[  2   8 -11   0   7  11  -4  27  -1   8   6 -13   2   3   2   8   4  -5
  -1   1   3   0   2  -3   3   9   1   0   1   1  -1   6  -3   7   3 -10
  -2   0 -30  12   0   0  -6   6   1  -2  25  -9   1  -7   3   3   1   3
   6 -10  -7  -1   3  -1   2 -12  34   6   0   0   0   3  -2   1  -6   1
  -6  -9   4  -1  -1  -3   9  16  -1   3   4 -12   1  -6   1  -4  -1  -3
   6   3  -6  -5   3  -9  -6   2  -3  -1 -11 -16   6  -2  -7  -9   7  -8
   3  -1  -6 -11  -7   0   5  -2  -6  -9 -15 -21  19 -14  -3  -7  -7  -8
   2  -1   1  10  -2  -7   1   1  -2  -5   5  -1   1   2  -1  -6  -9   0
  -3  -1  -3   3   2 -13  -6   4   3   2   4  -6  -6   0   1  -1 -24   1
  11   2   6  -2  13  -6   4   0  -2   3   2  -1   0   5   4  -2  -7]
j890 j715
[  0   2 -15   0   3   1  -1  27  -1 -13   6 -15  -8   1  -1   3   5 -10
  -2  -4   2   4  10  -3   9  -7   2  -2   2  -2   0   6  -3  -1   3  -6
  -3   7 -17   5   6  -5  -4   8  -2  -2  20  -7   3  -7  -1   2  23  -5
   6   0  -8   3  -1   3  -3  -4  33  -2   0  -2   1   2   0   0  -7   0
  -4  -5   7   2   0   7   7  21   0  30   2   0  -7  -2   3  -4  -2  -1
   6  -4  -9   1   1  -2   0   6   0  -4  -7 -11   6  -3  -2  -9   5  -9
  10   4   6 -10  -2  -2   9  -1  -6  -1 -13 -16   5 -15  -2  -7 -11  -6
  -8  -9   5   2  -2  -2  -1  -9  -5   1   5  -6  -5   4  -1  -1  -9   6
  -2  -3 -12   4   5  -7  -6   7  -1  -1   7  -7   2   2   4   4 -20   6
   3   2  -1  -7   2  -2   3   0   1   3   3  -2   6  -4  -3   1  -8]
j890 J339
[ -1   2 -13  -6   0  10  -2  16  -3  -2   7 -20  -1   4  -2   7   5  -4
  -2   2  -1   0   6  -5   1   9   1   2  -1   2  -1   0  -1   0   3  -2
  -9   0 -26  14   2  -1  -8   4  -2   1  13  -6   3  -5   3   1   1   6
   4   3  -3   2   1   2  -6  -4   8   5  -7   5  -7   1  -2  -2 -20   3
  -5  -7   9   2  -3   2   4   4  -5  15   8  -8   6  -7   2   3   4  -4
   2   8  -1  -3   6  -7   0   0   1   5 -12 -18   3  -2  -7  -8   3  -8
   1   1   2 -14  -4   3   7   2  -2   2 -27 -10  20 -12  -2  -7 -10  -6
   0  -3   6   6   1  -1   8  -5  -7 -12  19  -6   1  13  -2  -7  -9   1
  -8   1  -3   2   0  -1  -9  -3   2  -4   2  -5  -1  -6   0  -5  -2   0
  10   0   4  -7   9  -4   2  -1  -1   1   4   2  -1   5  -2   0  -2]
j890 J339
[  1   2 -14   1  -3  14  -5  22   0   0   9 -17   1   7  -1   5   0   3
  -1  -8  -2  -4  12  -3   6   4   2   5   0   5  -4   6  -1  -3   4  -3
  -2   6 -15  11   2   0  -3   8  -1   3  29  -2   5   0   0  -2   3   1
  -5  12  -9   2   2  -1  -5   3   6  -6  -1   5  -2  -1  -4  -5 -16   2
  -2   2   1   3  -3   3  -2   1   1  27   6  -4  -3  -5   2   2   4  -2
   0   5  -3  -2   4  -4  10   3   0  -1  -9 -21   1  -5  -6 -15   2  -2
   0   1   7 -11   1   0  10   1  -4  12 -28 -23  20  -6   0 -12 -11 -12
  -1  -4   4   0  -5  -3  13  -3  -5   0   1  -4  -3   9  -1  -2  -3   1
 -12   1  -3  -4   0   4  -8 -13   0 -12  -1  -5  -8  -5   1   2   4   6
   1   1   5  -2  -1   1   3   1   3   5  -2   1   3   3  -2   0   0]
j890 J761
[  2  -6   4   1  -6  -2   6  -9   0 -13  -7  -1   3  -9   3  -5   4  -7
  -3   2   1   2  -4  -3  -3  -6   2   0  -2  -1  -3 -11   0  -4   1  -7
 -12   1   8   3   4  -5  -4   0  -5   7 -23  -1  -1   0  -2   0  -3  -8
  -2  -5   2   3   0   1  -8   0 -39   6   0   4  -3   0  -6  -4 -13   7
   5 -20   1   8  -2  14   9   6  -6  27  11   4   6   7  -7  -2   1   0
   0   1  -2   0   2   3   0   2  -7  10   1 -17   4  -4   1  -8  10  -1
   6   0   4   2   3   1   9  -1   3   2  -2  33   5  -6   1   7   5   9
 -11   2   4  -7  -3   1  -6  -6  -6   5  -8  -2   3  -1  -2  -3  -8   3
   0  -1  -6  -4  -4   6   2   2  -2   4  -1   4  -5   7   0  -3 -12  -3
  -1   2  -8   4  -1  -4  -1  -6   2  -1   3   0   0  -3  -2   2   1]
j643 J874
[  1   4 -13  -4  -2  11  -1  14  -1  -2   3 -15  -3  -1   0   3   4  -4
   0   0   0  -1  -2  -1   2   8   3  -2   2   5   0   5  -2   3   3  -2
  -1  -1 -27   5   1   1  -3   3  -3   0  19  -5   2  -4   2   1  -1  10
  -1  -3  -8   2   2  -2 -12  -1  10   5  -3   6   1   7  -1  -3 -15  -4
  -3  -3   4  -2  -1   1   6  10  -2  25   6  -4   3  -1   2   1  -3  -1
   1   1  -2  10   4  -6  -6   1  -1  -2  -7  -8   8  -2 -12  -5   5  -5
   6   0   1  -7  -1  -1  -2   0  -8  -3 -19   2  19 -18  -1  -6  -5  -4
  -3  -1   4   4  -1  -4  -3  -2   0  -2   2  -3   5   2  -3  -4  -5   3
  -3   1  -1   1   1  -5  -7   0   2  -6   4  -4   2  -7   0   0  -6   2
   5   0   4  -1  11  -3   0   0   5  -1  -1   2   2   2   2  -2  -2]
j890 J761
[  2  -1  -9   9  -1  11  -2  25  -1   6  -4  -2   4  -1   4   6   3   7
  -6  -1  -3   5   2   4   4   6  -4  -8   0  -1   3  -1   3   1  -2  -3
 -16   4 -23  14   1   0  -6   1  -1   0  -9  -3  -2  -1  -1   1   0  14
  -1 -13   1   3   1   2  -7  -2 -21  -2  -5  -7  -3  -1 -11   7  -9   2
   0 -10   5   3  -1   3  -1   7   0   6   0  -6   0   0  -3   4   2   3
   6  -9  -1  -3   1   6  -5   3  -3   6  -5 -10  11  -1  -5   0  -2   1
  14   3   9  -1   2  -2  -1  -6  -7  -9  -4 -12  22  -3  -2   5  -1  -7
 -15   0   1   3  -4  -3  15  -3 -10  -1  -3  -1   0   5   0  -1  -4   3
   0   0  -3  -5   2  -7  -6  -1   0  -6   6  -4   2   6  -2  -1  -3   1
   4  -4  12   0  10   5   0   2   1   0  -1   0   6  -7  11   0  -4]
j348 J842
[ -2  -7   7   2 -10  -1   5 -17  -2   3  -8  -5   2  -4  -1  -4   0  -7
   0  -3  -1   2  -3   1  -3  -2   6   0  -1   1  -2   0  -1  -6  -1  12
  -6   5   6   7   4   0  -3   1   1  14 -29  -2   5  -2   0  -1  -1  10
  -3   1   2   3   0  -2 -15   6 -36  10  -5  11  -1  -2  -6  -3 -17   4
   5 -15  -3  19  -1   5   1   0 -10  27   7   9 -12   5  -3   6   4  -3
  -1  13   6   2   3  -7   0   0  -1  11  -2  -3   2  -5  -5  -8  11   2
   4   2   5  -1   3   0  -2  16   1   0 -10  24  23 -16   3  12   9   3
  -7   1   1  -2   0   6 -18   5   0   5  -3   1   0   2  -5  -4  -3  -1
  -4   2   0  -6   0  15  -2  -5   8   2  -4  -3  -3  -1   1  -2  -9  -4
  -6   2   0   5   6   2   0  -6   1  -2   4  -2  -1   0  -3   0   7]
j643 j498
[ -2  -9  10  -5  -9  -5   5 -17  -2  -9  -6  -2   3  -6 -12   0  -3  -6
   3   0  -3  -1  -5   2  -6  -6   4   5  -5   1  -3  -1  -1  -8  -2  -2
  -4   1   0 -10   2  -1  -7   3  -1   9 -37   2   2   0   3   2  -2  20
  -3  -3   5  -2  -2   1 -16  -1 -36   7   1   8  -1   1   1   2  -1  -2
   1 -21  -3  18  -2   4  -8   9  -4  -4   3   6   2   5   0   2   0  -2
  -5  14  13   2   0  -2   3   1  -1   3   5   9   7  -1  -2  -3   9   6
   2   2  10   3  -1   2  -2   6  11   0   5   8  13 -35  -1   9   6   8
   0   0   6  -4   0   7 -10  -6  -2   5  -7   1   0  -5  -1  -2 -11   1
  -4  -2  -6  -5  -3  11   5   1  -1   6  -3   0  -1  -9   2  -2 -19  -7
  -1   1  -7  10   1  -1   0  -5   4  -1   8  -3   2  -9  -7   1   4]
j643 j597
[  1  -4 -13  -6   0   4   2  16  -1 -12   6 -14  -4   6   2   8   2  -1
  -3   0   0   0   9  -1   3   9   1  -3   0   2   1   5   2  -3   3  -9
  -9   0 -22   8   4  -3  -5   7  -3  -2   6  -4   2  -4  -2  -1  -5  -1
   3   5  -3   2  -1   1  -6  -5   7  -2   1   2   1   1  -2  -1 -16   2
  -4   4   3   3  -1   6   5  18  -8  25   6  -2   3  -1   2  -1  -1  -3
   4  -2   2  -3   3  -1  -2   4  -2   0  -4 -12   4  -6  -5  -7   5  -9
   5   3  10  -8  -2  -2  12   0  -2   5 -20  -8  12 -13   5  -3  -5  -3
  -9  -2   5   4  -2  -1  12  -9  -8  -1   1  -3  -1  11   0  -3 -13   7
   0   2  -8  -2   0  -1  -6   2   0   0   6  -4   2   1   6   0 -10   4
   6   1  -2  -5   1   0  -2  -2   0   5  -1   0   5   2  -1  -1  -2]
j890 J339
[  1   2 -16   1   3  10  -1  15   1  -5   3 -13   1   6  -2  12   8  -7
  -1  -2   1   1   7  -1   1  11   1   2  -3   2  -1   4   0   2   5  -8
  -6   1 -10  12  14  -4  -7   3  -4  -3   9  -8  -2   0   2  -3   2  -6
   3   3  -2   3   2   8  -1  -4  12   5  -2   2  -1  -2   1   0 -11   3
  -8   6  -2   5  -5   4  11  17  -4   5   3   1   2  -5   1   1  -3  -8
   1   5  -1  -1   5  -8   4   1   2   5  -2 -17  -3  -4  -3  -9   5  -3
   6   2   2  -9  -3  -1  10   2   4   6 -20  -7  -1  -9   0  -1  -6  -3
   1   0   3   5   0  -1  16  -4  -7   5   9  -2  -4  21  -1   0 -11  -4
  -1  -1  -6   2   1  -3  -8   2   1   1  -1   1  -3   2   0   0  -4   6
   8   1  -2  -5   1  -2   1   1   0   0   4  -1   1   3  -4  -2  -7]
j890 J339
[  3   4 -13   2   5   9  -5  25   1  11   7 -18  -2   2   0   3   7   4
  -1  -1   1   0   5  -2   7   8  -3   3   0   5  -2   2  -1   4   4  -8
   0   5 -20  20   2  -2  -1   8  -3   0  25  -9   1  -6   0  11  -4  -9
   4  -7  -5  -1   0   2   3  -4  39   4  -4   0  -2   4  -2  -1 -14   6
  -8 -22   9   5  -4   4  10   9  -1  15   6  -9   0  -4  -1  -2  -3  -5
  -1   4  -8  -8  -1  -2  -3   1   3   2  -8 -28   5  -3  -5 -13   7  -2
   7   0   0 -10  -1   0   5  -3  -9   1 -21 -21  10  -4   0 -12 -11  -7
   3  -1   1   4  -1  -4  -2  -2  -6  -3   4  -2   0  -4  -4  -4  -5   6
 -10   3  -7   2   2 -11  -4   1  -1  -2   2 -11   0  -1   1   1 -35  -1
   3   2   4  10   5  -4   1   2   3   1   3   1   0   0   1  -1  -8]
j890 j715
[ -5   4  -9  -5   2   9   1  13   2  -8   6 -10  -2   6  -1   6   1  -1
  -2  -1   1   4   9  -4   1   6   0   5   0   7  -3   8  -2  -3   3  -5
  -2   5 -17   2   7  -2  -4   6  -1  -5  21  -6   3  -4   0  -2  -2   0
   1   5  -7   0   2  -1  -2  -2  29   1   0   5   9   3  -5   0 -13   5
  -6  -2   6   6   0   3   4  15   0   9   4   4   0  -6   3   0  -2  -3
   3  10   0  -1   2  -5   6   2   1  -6  -2 -10  -5  -3  -4  -8   6  -6
   6   0  -6  -7   1  -1   8   1  -4   4 -15 -12   5  -6  -2  -7  -8  -1
   1  -2   2   3   1   0  12  -6  -7  -1   6  -1  -1   6  -5  -2 -13   0
  -6  -1  -3   3   0 -10  -3   1  -4   1   2  -7   2  -3   2   0 -17   3
   5   0   1   4  -3  -3  -1  -1   3   3   7  -1   6   3   0   0  -3]
j890 J339
[  1  -2 -12   6  -1   9  -4  17  -1  -1  -5   4   3   0  -2   8  -4  -1
  -4  -1   2   1  -1   0   3  -7  -4   3   1   0  -1   0  -1   3  -3  -6
  -7   6  -5  10  -1   1  -1   3  -4  -7   5   1  -3  -1   5  -1  -4   1
  -1  -9  -4   0  -3   2  -1  -1 -29  -4   0  -6   3   3  -2   1   2   0
  -4 -27  -1   4  -1   1   4  -1   0  -3  -1  -1  -1  -1   1   5   1   2
   1  -4  -1   0  -1   8   7   1  -2   4  -1 -18   9  -1  -3  -5  -3   1
   9   1   3  -1  -1   0  -1  -8  -4  -5   3 -15   0  10   1  -1  -7  -5
  -7  -3   5   1  -6  -2  18  -4  -7  -1  -3  -2  -1   1   0  -5   0   2
 -11  -2  -5  -2   3  -6  19   3  -4   0   6  -4   1   1   2  -1   3   1
  -4  -1   5  12   5   3   1   1  -4   3   2   3   0  -3  10   1  -4]
j348 j39
[ -1   0 -12  11  -1  10  -3  31   2   1  -3  -4   2   1   1   4   3   7
  -4  -2   0   1   6   0   6  -4 -11  -3   3  -6   2  -1   0   4  -2 -12
 -12   5  -7  11  -2   1  -2   5  -4   2   7  -1  -2  -1  -1   1  -2  -2
   0  -9  -4  -1  -2   0  -5  -1 -18  -8   1  -8   0   5  -6   0   4  -2
   0 -16   4   5  -2   1   7   2   1   7   0  -8   1  -1   2  -6   1   1
   2  -7  -1  -3  -2   7   0   2  -3   1  -2 -27  13  -1  -6  -7   0  -2
   7   2   6  -2  -1   0   6   0  -5  -5  -4 -19   8   5  -2   1  -9  -2
 -10  -3   3   2  -6   0   9  -8 -10  -1  -2   0  -3   0  -3   5  -2   4
  -3  -2  -9  -2   5 -13  -3   4  -3  -6   9  -2   2   8   2   2 -15   3
   1   0   8   2   7   0   1   2   0   1   1   2   5 -10   3   1  -7]
j348 J842
[ -2  -8   5   5  -2 -12  10 -11  -3 -24  -8  -4  -1  -7  -3  -4   4  -7
   2   4  -1  -2   4  -1  -2  -8   6  -1  -3   1  -1  -5  -2  -6   0  -3
  -8   2  21   1  -3  -3  -3  -1  -2   6 -30  -4  -1   3  -2   3  -5  -5
   1   7   2   7  -1   0  -9   5 -31   5  -4  13  -2  -1  -3   1  -4   3
   2 -15   0  13  -2   8   0   5  -5  20  11   6   4   5  -1  -3   4   0
   3  17   2   2   3   2  -1   0   2   4   0  -7   4  -2  -1  -9   4  -1
  -3   6   6   1  -3   5   5   3  -3   0  -5  37   6  -6   2  12   5   3
  -4   2   3  -3  -3   7 -11   0  -4  12  -3  -2   8   0  -4  -6  -5   4
  -1  -2 -10  -1   3   7   2   3   1   9  -1  -5   2  10   2  -1  -5  -5
   0   0  -9  -8  -4  -5   1  -3   8  -5   7  -1  -1  -1  -4   1   6]
j643 J874
[ -1   6 -11 -11   8   0  -4  20  -1  -5   8 -22  -5   1   1   1  10  -8
  -2   6   2  -1   4 -12   3  10   0   8  -1   2  -1   6   6   1   4  -8
   0  -1 -25  10   3  -2  -5   2   1  -5  20  -7  -2  -9   2   1   0   1
   5  -1  -4   4   3   1   1  -4  39  10   0   5  -1   5   1   0  -9   4
  -5 -15   8  -5   0   5  10  19  -4   2   8 -12   1  -4   0  -2   0  -4
   7   3  -6  -4   7  -5 -13   0   1  -5 -14 -18   5  -2  -2  -5   5  -8
   3   2   2 -11  -2  -1   9  -2  -2   1 -19  -8   8  -7   0  -8  -9  -4
   2  -5   1   6   0  -2  -1  -9  -4  -3   2  -4   6   7  -2  -3  -7   2
  -3  -3  -8   8   4  -9  -4  10  -1   2   4  -7   2   0   2  -3 -23   3
  14  -1   0 -12   9  -8   0  -3  -2   2   4   1   3   4   0   1  -8]
j890 j715
[  4   4 -14   0   5  11 -11  26   1   5   7  -1  -1   5   3   9   0  -7
  -3  -1   1  -1  -2   0   6   4 -11  -4   3   1   4   5   1  14   0   5
   3   3 -26   6  -1   2   2   4  -1  -9  27  -1  -5  -3   7   6  -2   8
  -1 -11  -5  -3  -1  -3   4  -3  23  -6  -2  -9   1   1   0   1   8   0
  -2 -18  -1 -10   1  -8   2   3   7  -8  -4  -2  -2  -2   3   2  -7   2
   1 -13  -7   5   4   0   2   1  -1  -4  -5   7   6   1  -2  10  -8  -3
   7  -1   0  -5   0   0 -12  -1  -4 -11   7 -35   3   2   1  -7 -10  -8
   2  -9  -3   4  -1  -5  18  -3   0  -4   2  -5  -5   6   0   2  12  17
   5   1   5   1   2 -11  -4   0  -7  -4   5   2  11  -3   0   2  23   5
   7   0  12   4  14   2   1   7  -1   0  -3  -1   3   0   1  -2  -9]
j348 j372
[ -1   0 -12   7  -4  13   0  22  -1  -1   3 -12   2   0   3   5 -17   5
   0  -3  -6   2   8  -1   3   3   3  -2  -4   0  -2   6  -3   1  -3  -6
 -11   0 -22  21   1   1  -4  -1  -2   2  10  -5   6  -5  -1   1  -2  12
  -1   3  -2   0   2   4 -13  -2 -12   0  -4   6   3   4  -7  -2 -18   3
  -3 -16   7   9  -2   6  -2   7  -2  29  11 -11   1  -4   1   5   5  -5
   4  11  -2  -2   4  -4  -8   4  -1   3 -11 -37  10  -5 -10 -14   4  -4
   2   0  12 -12  -2   0   7  -5 -16  -5 -27  -5  39 -14   2  -5  -8 -10
  -6  -4   5   1  -4  -3   5   1 -14  -2  -2  -2   3   2  -2  -9 -15   5
 -13   0  -9  -3   2  -8  -7  -5   0  -5   1 -12   2   3  -1   0 -15   3
   7   0   5  -5   9  -4   3  -1   1   4   3   1   3  -1  -1   2  -1]
j890 J761
